In the rows, zero is written as 128.
Each row of numbers stands for one thing and depends on some of the facts below. Use the named rows to name the rest.

Some facts about the things:
δ: refers to; ψ: points at; Σ: belongs to class; τ: is of sort
Z781: ψ Z485; Σ 2; τ 9
Z714: δ Z293; ψ Z186; Σ 2; τ 9
Z626: ψ Z895; Σ 669; τ 803
Z644: δ Z39; Σ 669; τ 9
Z922: δ Z825, Z224; Σ 680; τ 9
Z18: ψ Z371, Z510; Σ 2; τ 803
Z224: δ Z366, Z624; Σ 2; τ 803
Z591: δ Z545, Z934, Z139; ψ Z485, Z115, Z547, Z258; Σ 2; τ 803
Z389: δ Z448, Z579, Z807, Z334; ψ Z485, Z452; Σ 680; τ 803
Z46: δ Z366, Z624; Σ 2; τ 9
Z740: ψ Z390, Z426, Z452; Σ 669; τ 9
Z51: ψ Z485, Z452; Σ 2; τ 803
Z98: Σ 680; τ 9
Z417: δ Z870; ψ Z485, Z781; Σ 2; τ 803
Z186: Σ 2; τ 803
Z708: ψ Z944; Σ 2; τ 9
Z643: δ Z666; ψ Z485, Z16, Z390; Σ 2; τ 803
Z756: δ Z624, Z870, Z965; ψ Z51; Σ 669; τ 9
Z566: ψ Z452; Σ 680; τ 803
Z658: δ Z182; ψ Z783; Σ 2; τ 803
Z878: δ Z332; Σ 2; τ 803
Z45: δ Z448; Σ 669; τ 803
Z371: δ Z579, Z62; ψ Z452; Σ 669; τ 803
Z88: δ Z590, Z624, Z224, Z19; ψ Z320, Z485; Σ 669; τ 803
Z545: δ Z366, Z62; Σ 2; τ 803
Z348: Σ 2; τ 803
Z676: δ Z62; Σ 669; τ 803
Z157: ψ Z635; Σ 2; τ 9
Z390: ψ Z485, Z452; Σ 2; τ 9
Z240: δ Z465, Z624; ψ Z320, Z895; Σ 2; τ 803
Z500: δ Z465, Z257; Σ 680; τ 803
Z465: δ Z448, Z88, Z666; Σ 2; τ 803
Z266: Σ 2; τ 803
Z932: δ Z469, Z417; ψ Z452; Σ 669; τ 9
Z860: δ Z157, Z366, Z555, Z807; Σ 669; τ 803
Z257: δ Z624, Z545; Σ 2; τ 9
Z724: Σ 2; τ 803
Z965: δ Z624; ψ Z867; Σ 2; τ 803
Z166: δ Z590; Σ 669; τ 803
Z934: δ Z485, Z624, Z16; Σ 680; τ 803
Z245: δ Z117, Z624; Σ 680; τ 803
Z705: ψ Z867; Σ 2; τ 803
Z931: δ Z624, Z115, Z545; Σ 2; τ 803
Z346: ψ Z320, Z162; Σ 669; τ 803
Z944: ψ Z485, Z162; Σ 680; τ 803
Z852: δ Z465, Z219, Z19, Z192; Σ 2; τ 9
Z645: ψ Z240; Σ 669; τ 803
Z459: Σ 680; τ 9
Z579: ψ Z900; Σ 2; τ 9
Z376: δ Z776; ψ Z566; Σ 669; τ 803
Z854: ψ Z944, Z724, Z510; Σ 680; τ 803
Z162: δ Z624; ψ Z978, Z867; Σ 680; τ 9
Z180: δ Z469, Z46; ψ Z595, Z390; Σ 680; τ 9
Z174: ψ Z102; Σ 2; τ 9
Z783: δ Z624; ψ Z917; Σ 669; τ 803
Z102: Σ 680; τ 803
Z917: ψ Z102, Z510; Σ 669; τ 803
Z933: δ Z485; ψ Z917; Σ 680; τ 9
Z364: δ Z579, Z429; ψ Z371, Z978; Σ 2; τ 803
Z633: ψ Z390, Z724, Z635; Σ 669; τ 9
Z355: δ Z334; ψ Z485; Σ 2; τ 803
Z177: ψ Z485; Σ 669; τ 803
Z426: δ Z756; ψ Z320, Z485; Σ 669; τ 9
Z343: ψ Z177, Z510; Σ 2; τ 9
Z983: δ Z293; Σ 669; τ 803
Z293: ψ Z485, Z515; Σ 680; τ 803
Z895: ψ Z448; Σ 680; τ 803
Z515: ψ Z390; Σ 2; τ 803
Z229: δ Z427, Z801, Z332; Σ 669; τ 9
Z699: ψ Z485, Z448; Σ 680; τ 9
Z900: ψ Z485, Z867; Σ 680; τ 803
Z332: Σ 680; τ 9
Z154: ψ Z426, Z722; Σ 669; τ 9
Z485: Σ 669; τ 803
Z768: ψ Z448; Σ 669; τ 803
Z884: Σ 2; τ 9
Z949: ψ Z510; Σ 2; τ 803
Z709: ψ Z18; Σ 2; τ 803
Z488: Σ 680; τ 803
Z299: ψ Z162, Z510; Σ 2; τ 9
Z258: ψ Z102; Σ 2; τ 9
Z831: δ Z427, Z224, Z24; Σ 669; τ 803
Z727: ψ Z448, Z390, Z884; Σ 669; τ 803
Z969: ψ Z485; Σ 680; τ 803
Z867: Σ 669; τ 9
Z16: δ Z448, Z224; ψ Z485; Σ 669; τ 9
Z520: δ Z624, Z666, Z545, Z62; Σ 680; τ 803
Z117: ψ Z922; Σ 2; τ 803
Z124: ψ Z240, Z776; Σ 680; τ 803
Z234: ψ Z900, Z139; Σ 669; τ 9
Z427: δ Z672; ψ Z320, Z724; Σ 669; τ 803
Z484: δ Z366, Z545; ψ Z452; Σ 680; τ 9
Z663: ψ Z969, Z867; Σ 2; τ 9
Z635: δ Z293, Z624, Z332; Σ 680; τ 9
Z809: ψ Z448, Z968, Z722; Σ 669; τ 9
Z449: δ Z320, Z624; Σ 2; τ 9
Z192: δ Z224; Σ 2; τ 803
Z495: ψ Z485, Z574; Σ 680; τ 803
Z139: δ Z756, Z115, Z878; ψ Z949, Z485, Z867; Σ 2; τ 9
Z19: δ Z366, Z624; ψ Z485, Z724; Σ 2; τ 803
Z320: ψ Z485; Σ 2; τ 803
Z62: δ Z624; Σ 669; τ 803
Z75: ψ Z485, Z162; Σ 2; τ 9
Z595: δ Z117, Z590, Z624, Z19; ψ Z867; Σ 669; τ 9
Z115: δ Z366, Z448; ψ Z88, Z688; Σ 2; τ 9
Z737: ψ Z485; Σ 2; τ 9
Z69: δ Z108, Z624; Σ 2; τ 9
Z487: δ Z448, Z62; Σ 669; τ 803
Z562: ψ Z390, Z724; Σ 669; τ 803
Z366: δ Z448; ψ Z449, Z459; Σ 2; τ 9
Z912: δ Z965; ψ Z448, Z643; Σ 680; τ 9
Z182: δ Z88, Z224; Σ 2; τ 9
Z825: Σ 2; τ 9
Z429: δ Z448, Z46; Σ 669; τ 9
Z24: δ Z624; ψ Z485, Z452; Σ 669; τ 803
Z448: ψ Z485; Σ 669; τ 803
Z547: δ Z366, Z224; ψ Z485; Σ 2; τ 803
Z219: δ Z448, Z376; Σ 2; τ 803
Z750: δ Z162, Z965; ψ Z240, Z426; Σ 2; τ 9
Z287: δ Z644; Σ 669; τ 9
Z642: ψ Z729; Σ 2; τ 803
Z44: ψ Z949, Z448, Z867; Σ 680; τ 803
Z784: ψ Z452, Z867; Σ 669; τ 803
Z624: ψ Z485; Σ 669; τ 803
Z372: δ Z485, Z626, Z108, Z88, Z417; ψ Z624, Z426, Z258, Z515; Σ 2; τ 803
Z574: Σ 2; τ 9
Z475: Σ 2; τ 803
Z672: δ Z666; ψ Z722; Σ 2; τ 9
Z269: ψ Z448, Z162; Σ 680; τ 803
Z702: ψ Z448; Σ 2; τ 803
Z729: ψ Z595, Z157, Z895; Σ 669; τ 9
Z813: Σ 2; τ 9
Z555: δ Z19, Z452; Σ 680; τ 803
Z108: δ Z366; ψ Z643, Z240, Z417; Σ 680; τ 803
Z590: δ Z624, Z579; Σ 2; τ 803
Z452: δ Z624, Z547, Z332; ψ Z485; Σ 669; τ 803
Z870: δ Z46; Σ 2; τ 803
Z395: δ Z448; ψ Z485, Z635; Σ 2; τ 9
Z77: ψ Z427; Σ 2; τ 803
Z218: δ Z429; Σ 669; τ 803
Z113: ψ Z348; Σ 669; τ 9
Z908: Σ 669; τ 9
Z39: ψ Z320, Z154, Z969; Σ 2; τ 803
Z978: δ Z108; ψ Z485; Σ 2; τ 803
Z980: ψ Z912; Σ 680; τ 9
Z310: δ Z16, Z332; ψ Z485, Z276, Z729; Σ 2; τ 9
Z688: δ Z448, Z591; ψ Z320; Σ 2; τ 803
Z118: δ Z595, Z245; Σ 2; τ 803
Z920: ψ Z908, Z258; Σ 680; τ 803
Z189: ψ Z177, Z452; Σ 2; τ 803
Z952: δ Z224; Σ 2; τ 9
Z295: δ Z320; Σ 2; τ 9
Z282: δ Z293; Σ 669; τ 9
Z801: Σ 680; τ 9
Z276: ψ Z485; Σ 680; τ 803
Z722: ψ Z485; Σ 669; τ 803
Z510: ψ Z485; Σ 2; τ 803
Z334: δ Z624, Z579, Z46; Σ 669; τ 803
Z968: δ Z965; ψ Z452; Σ 2; τ 803
Z807: δ Z624, Z520; ψ Z459; Σ 669; τ 9
Z307: ψ Z452; Σ 2; τ 803
Z360: ψ Z768; Σ 2; τ 9
Z898: δ Z545; ψ Z485, Z117; Σ 2; τ 9
Z538: δ Z218, Z579, Z24, Z266; Σ 2; τ 803
Z776: δ Z346; ψ Z867; Σ 2; τ 9
Z52: δ Z427, Z870; ψ Z448, Z635; Σ 2; τ 803
Z469: Σ 2; τ 803
Z666: δ Z448, Z624; Σ 680; τ 803
Z367: Σ 669; τ 9
Z489: ψ Z510; Σ 680; τ 803

Named rows:
[128 127 180 150 147  97 125 175  97 132 170 120 138 116  97 146 167 175
  89 162 119 167 156 121 113 122 124 116  79] -> Z980
[ 94 133 115 116 164 122 127 182 135 134 142 145 129  87  96 126 181 176
 139 144  60 133  87 110 133 102 160 127 101] -> Z224
[ 99 150 115 115 173 103 131 177 134 134 140 165 128 101  95 131 176 175
  99 146  59 121  84 112 115  91 149 117 109] -> Z688
[104 155 118 115 173 106 132 176 135 136 140 173 128  97  96 134 171 175
 104 152  58 120  82 113 116  94 150 116 110] -> Z931
[112 133 121 127 174 102 129 193 117 134 143 126 128 106  98 129 190 180
  92 160  68 133  99 121 119  93 141 119  80] -> Z376
[105 141 116 113 165 101 129 176 103 140 140 161 131  91  95 142 165 176
 120 147  57 146  83 116 116 110 170 116 127] -> Z295
[ 98 147 117 116 171 106 126 176 139 139 139 172 128 102  93 130 175 174
 114 147  57 118  89 113 116  94 154 117 107] -> Z240
[106 133 119 131 169 101 125 176 110 129 150 127 130  90 105 125 196 174
 114 154  67 132 110 111 120 112 145 133  81] -> Z62
[ 92 157 117 116 164 100 131 175 141 133 137 150 128 106  93 145 170 177
  97 144  57 118 100 112 138 103 147 118 115] -> Z591
[112 130 121 124 163 101 125 199 112 134 142 125 136 106  94 125 190 185
  94 149  69 152 117 116 132 100 144 125  78] -> Z346
[117 142 118 115 155 100 134 180 101 150 142 151 132  89  94 134 166 187
 117 145  58 181  86 123 131 104 165 117 122] -> Z174
[ 90 166 115 115 145 124 132 201 108 132 141 173 130  86 100 128 181 176
 149 147  58 168  93 107 115 130 156 109  79] -> Z965
[117 157 116 121 150 105 131 202 102 144 143 156 130  88  95 126 168 194
 113 143  57 187 102 115 146  98 147 118 101] -> Z39
[ 99 140 158 161 181 100 166 173  99 132 174 123 126  88 119 168 166 174
 113 200  58 120  97 112 115 116 148 112 109] -> Z932
[ 92 138 134 117 160  97 124 173 100 132 142 125 128 136  95 175 166 175
  92 153  58 121 132 107 132 138 149 119 107] -> Z426
[125 128 183 207 162 100 167 181  97 130 187 115 129  90 117 154 166 174
  88 193 103 148 154 125 112 100 120 112  78] -> Z566
[ 90 140 114 118 159 102 126 176 137 132 138 127 130  94  94 139 181 183
 108 144  58 120 108 110 166 110 146 126 117] -> Z19
[145 129 152 162 148  99 125 175  98 131 163 121 134 109  96 137 166 175
  87 161 113 169 161 113 111 111 120 123  78] -> Z102
[ 93 159 120 139 147  97 127 184 100 134 141 124 138 142  95 165 166 196
  91 143  58 159 171 111 174 120 126 126  83] -> Z722
[107 154 120 150 167 115 175 208 103 147 143 129 128  88  95 138 166 193
 114 160  58 162  94 121 148  91 139 112 115] -> Z189

Which thing is each row?
No name comes twice in this set of rows, the named rows included.
[100 130 133 121 165 100 125 174 104 132 155 124 129 100  98 154 168 173
 121 170  60 125 105 111 114 129 161 115  89] -> Z756
[ 90 134 121 161 172 100 149 176 108 132 145 119 128  95 106 163 170 177
  97 167  58 118 134 111 161 118 129 114  90] -> Z24
[ 94 123 204 170 179  98 157 171  96 129 176 116 128  95 131 164 167 173
  92 204 108 120 117 123 108 107 123 110  80] -> Z484
[102 121 164 137 148  99 124 174 102 130 175 118 146  85  99 146 170 173
 111 156 153 140 144 114 113 138 125 141  78] -> Z332
[ 96 135 120 114 179  99 135 175 114 142 140 159 129 108  96 140 170 174
  98 148  59 121  79 123 115  93 172 115 122] -> Z852
[ 95 129 117 115 162 101 127 173 101 135 143 151 126  86  96 127 171 176
 144 145  59 143  85 111 122 118 175 119 128] -> Z46
[100 140 116 117 175 107 134 193 133 138 140 155 129  91  95 125 188 178
 101 146  61 128  82 125 121  87 153 119 101] -> Z219
[110 127 145 168 149  99 123 174 100 128 164 118 129  96 110 133 178 174
  92 161 118 128 168 111 110 125 121 124  78] -> Z108
[ 98 130 129 118 171 100 125 175 101 132 151 124 130 104  99 139 180 174
 112 165  66 126  86 112 115 118 164 118  81] -> Z807
[ 91 151 116 116 161 101 135 179 137 138 138 140 128 117  94 148 175 181
  99 144  58 120 108 112 150  99 147 117 118] -> Z643
[ 87 160 115 112 147 100 133 176 110 133 138 154 135  98  95 162 169 174
 114 145  56 138  86 109 120 129 163 112 105] -> Z139
[ 87 128 117 143 147 100 124 178 119 131 142 120 130  90 102 142 194 187
 125 143  58 133 166 108 200 143 143 166  82] -> Z624
[ 93 154 120 161 178 125 187 181 105 136 144 127 126  84  98 152 165 177
 133 181  57 121  84 114 128  93 142 109 129] -> Z968
[127 125 169 199 145  99 123 174  98 167 166 122 130 148  93 130 170 175
 110 157 125 127 232 142 114 108 122 116  75] -> Z895
[ 93 138 117 141 152  98 125 177 111 129 143 122 130 103  97 150 175 182
 101 145  59 137 154 108 170 134 134 147  84] -> Z485

Now the same things, written a new way:
Some things and their rows:
[146 127 133 140 130 169  85 152 183 138 167 144  95 121 101  80 161 115
 154 212 103 167 117 109 121 121 148 166 167 107 128  94] -> Z500
[138 143 126 208 116 157 104  97 168 147 124 146  96 133  96 112 156 130
 146 160 127 100 130 139 139 127 141 141 157 157 151 148] -> Z968
[118 110 158  37 173 149 209  82  38  97  94  80  66  81  86  89   7 151
 163  21 202  76 172 157  68 125 136 147 102  55  62 131] -> Z346
[ 99 107 127 211 116  89 162 113 117 154 155 119 151 138 164 177 116 153
 109  71 168  78 149 155 102 137 159  99 118 114 108  78] -> Z229
[159 151 152 127 110 101  87  64 191 140 128 123 130  99 163 132  59 155
 107  59 222 174 172  79 153 119  88  92 166 165 125 120] -> Z714
[145 105 123 163 135 139 113 113 163 125 111 141 110 123 119 128 146 121
 142 150 153 142 122 111 153 135  61 136 141 132 143 123] -> Z878
[121 148 133  71 122 147  87 151 182 102 157 146 137  98 158  80 153 109
 116 210  84 174 110 107 118 116 167 153 125 113 119 129] -> Z162
[ 94 118 123 176 139  91 198 149  86 154 168 156 110 175 186 181  56 154
 115  16 122  96 147 154 107 114 154 103  85  91 105  87] -> Z908
[142 105 123 172 133 142 111 118 154 123 113 142 108 132 116 127 148 114
 146 156 148 131 122 123 145 136  69 145 142 134 143 125] -> Z590
[121 102 123 102 134 100 112 126 150  82  93 143 153 110 186 138  74  99
 113 162 136 167 111 116 145 140  77 135 102 115 120 126] -> Z825
[120 119 128 220 111 112  94  84 186 110 125 152 110 100 160 119 139 123
 120 181 154 106 127 134 122 134 157 149 147 143 148 112] -> Z69
[110 103 123 185 137  95 185 152  52 157 150 101 144 170 113 177 142 151
 122  52 160  79 146 159 111 141  98 102 120 104 104  85] -> Z334
[160 178 155 242 111  97  81 158 191  79 173 154 164 196 200 190 122  89
 124  61 230 155 173  80  61 146  76 147 116 170  87  96] -> Z449
[159 180 157 203 112  89  97 176  78  84 172  87 175 195 196 188  58 110
 107  13 232  95 174  80  59 149 114  97 102 170  57 110] -> Z807
[116 121 125  99 128  98 188 148  43 157 128  85 157 163  97 171 129 153
 113  41 123  81 142 158 120 133 133  96 117 135 120 139] -> Z562
[106 110 123 142 135  97 191 154  46 157 145 102 146 172 108 176 133 152
 118  38 129  80 141 159 117 132 119  99 106 120 116 113] -> Z88
[150 148 129  49 134 171  93 164 146 132 148 119 132 114  98  78 158 112
 135 210  82 175 110 100 139 116 145 143 147 124 125 151] -> Z495
[109 109 124 132 133  97 189 152  48 157 142  95 150 169 106 175 129 153
 115  37 133  82 141 155 122 133 113  96 110 122 112 114] -> Z452
[160 182 157 200 110  97  81 159 178  77 156 127 173 195 197 188  76  89
 114  62 228 164 173  80  60 147  86 126 118 170  82 150] -> Z366
[149 151 128  54 131 171  90 167 143 131 147 116 140 123  97  78 158 107
 133 208  80 175 109 107 136 118 150 145 148 131 130 153] -> Z108

Which thing is each row?
No name comes twice in this set of rows, the named rows included.
[117 115 124 229 111 104  91 102 187 111 123 152 139 122 171 138 147 113
 115 185 133 120 116 140 132 137 150 142 138 152 147 119] -> Z295
[ 95 162 124 195 134 114 199 159  62 159 171 155  93 191 115 181 136 155
 138  12 101  83 158 159 119 110 154 101  89 135 140 131] -> Z783
[108 180 124 156 126 171 152 133 151 153 144 157  77 182 111 134 143 140
 158  40  84 152 135 129 151 109 153 136  94 161 153 163] -> Z658
[128 116 133  81 128 139  86 145 186  95 160 148 128  89 168  81 152 108
 120 211 100 177 110 100 116 121 160 160 136  91 100  93] -> Z98
[ 97 128 123 125 145 105 203 164  47 157 159 143 118 184 119 181 111 154
 128  14 109  92 149 152 124 115 124  99  89 116 121 127] -> Z917
[155 108 127 209 140 136  98 138 174  96 146 150 110 191 151 170 141 102
 154 105 208 149 163  86  93 139  41 151 128 146 120  98] -> Z186
[158 121 129  38 149 164  98 123 189 151 133  95 134  63 100  74 135 154
 112 192 104 178 115  79 182 110  57  94 145 109  88 145] -> Z293
[119 122 153  42 149 125 203  94  38 142 110  80  83 109  87 117  25 152
 142  38 179  75 168 161  76 130 153 119 123  72  91 133] -> Z376
[105 166 125  93 121 132 133 110 160 113 111 155 111 135 169 124  71 129
 119  82  90 164 121 118 143 112 160 125  91 152 148 161] -> Z174
[105 181 135  74 116 163  92 159 185 130 167 156 112 139 157  84 152 123
 122 204  72 175 111 111 121 109 172 150 101 141 140 156] -> Z933
[127 123 124  65 120 110 112 114 118  89  87 124 161  98 163 116  73 106
 110 157 103 158 110 125 140 132 139 120 108 149 140 160] -> Z579

Now the same things, written a new way:
Some rows with their names:
[116 204 134 152 176 128  99 158 157 130 153 131 130 154 134] -> Z944
[133 151 119 146 120 106 146 114 125 131 124  87 110 144 134] -> Z360
[109 176 132 151 110  99 124 121 151 121 160  96 141 131 132] -> Z18
[181 174 110 120 120 144  99 138 133 117 115  98 149 193 119] -> Z390
[153  56 158  92 180 145 159  63  99 138  98 134  95 104  98] -> Z282
[126 172  92  69  68 141  53 136 136 117 143 104 168 174  95] -> Z968
[103 123 111 150  80 115 120 125 152 142 135 147 135 142 130] -> Z266
[158  53 144 130 163 147 171 116 120 132 103 108 113  76 125] -> Z729
[181  57 149 133 182 158 101 149 103 106 102 198 156  80 120] -> Z88
[128 132 124 113 103 100 142 108 104 134 106 121  99 154 141] -> Z952
[135  76 168 151 163 106 151 124 136  97 133 129 150  59 120] -> Z768
[ 73 166 133  95 118 107 115 137 145 129 134 135 108 154 132] -> Z934
[108 152 118 121 109 100  88 112 137 151 132 155 114 150 115] -> Z118
[ 67 196 141 150 151  68 131 149 154  94 160  84 130 125 146] -> Z895
[119 201 132 152 172 124 105 158 162 125 151 139 128 166 131] -> Z495
[ 99 184 101 164 100 174 150 124 130 178 206  83 136  82 136] -> Z705
[ 75 194 135 136 137 103 127 147 162 120 154  99 124 136 134] -> Z489
[166 168 137 150 145 133  89 144  97 112 132 164 161 153 137] -> Z547
[158  24 131 111 136 157 141 134  81 121  80 146 121  76 129] -> Z807
[117 168 143 121 107  87 123 133 111 103 142 112 146 123 153] -> Z688

Which thing is each row?
No name comes twice in this set of rows, the named rows included.
[124 132 113 112 107 105 123 109 101 148 102 131  92 150 131] -> Z69
[162  13 132 101 123 149 160 130 108 131  71 157 114  96 139] -> Z429
[100 153 133 118 107 111 136  84 121 123 157 121 138 149 117] -> Z878
[110 168 127 122 103 108 111 121 125 121 149 122 141 125 135] -> Z658
[104 168 129 130 113  84  99 128 107 106 136 123 138 116 139] -> Z240
[121 159 109 128 126  98 101 114  91 128 106 113 101 136 122] -> Z750
[ 99 178 108 107 139 106 114 159 116 129 108 100  80 145 140] -> Z180
[163  44 148 112 162 133 164  91 139 162  88 140  90 108 114] -> Z287
[108 163 126 166 105 112 134 128 157 128 164 105 150 129 131] -> Z39
[169 162 123 177 155 123 127 127 117 136 119 115 113 156 136] -> Z75
[222  44 151 128 190 173 138 145  72 107  77 174 145 101 134] -> Z16
[118 130 113 144  99 110 151 131 101 104 121 102 131 137 144] -> Z157
[156 159 111 200 151 137  76 148 128 116 142 175 169 151 119] -> Z320
[115 157 114 117  98 106  91 145 125 138 136 133 135 121 138] -> Z364
[126 174 111 109  75 134 105 125 162 121 159  87 169 171 114] -> Z189

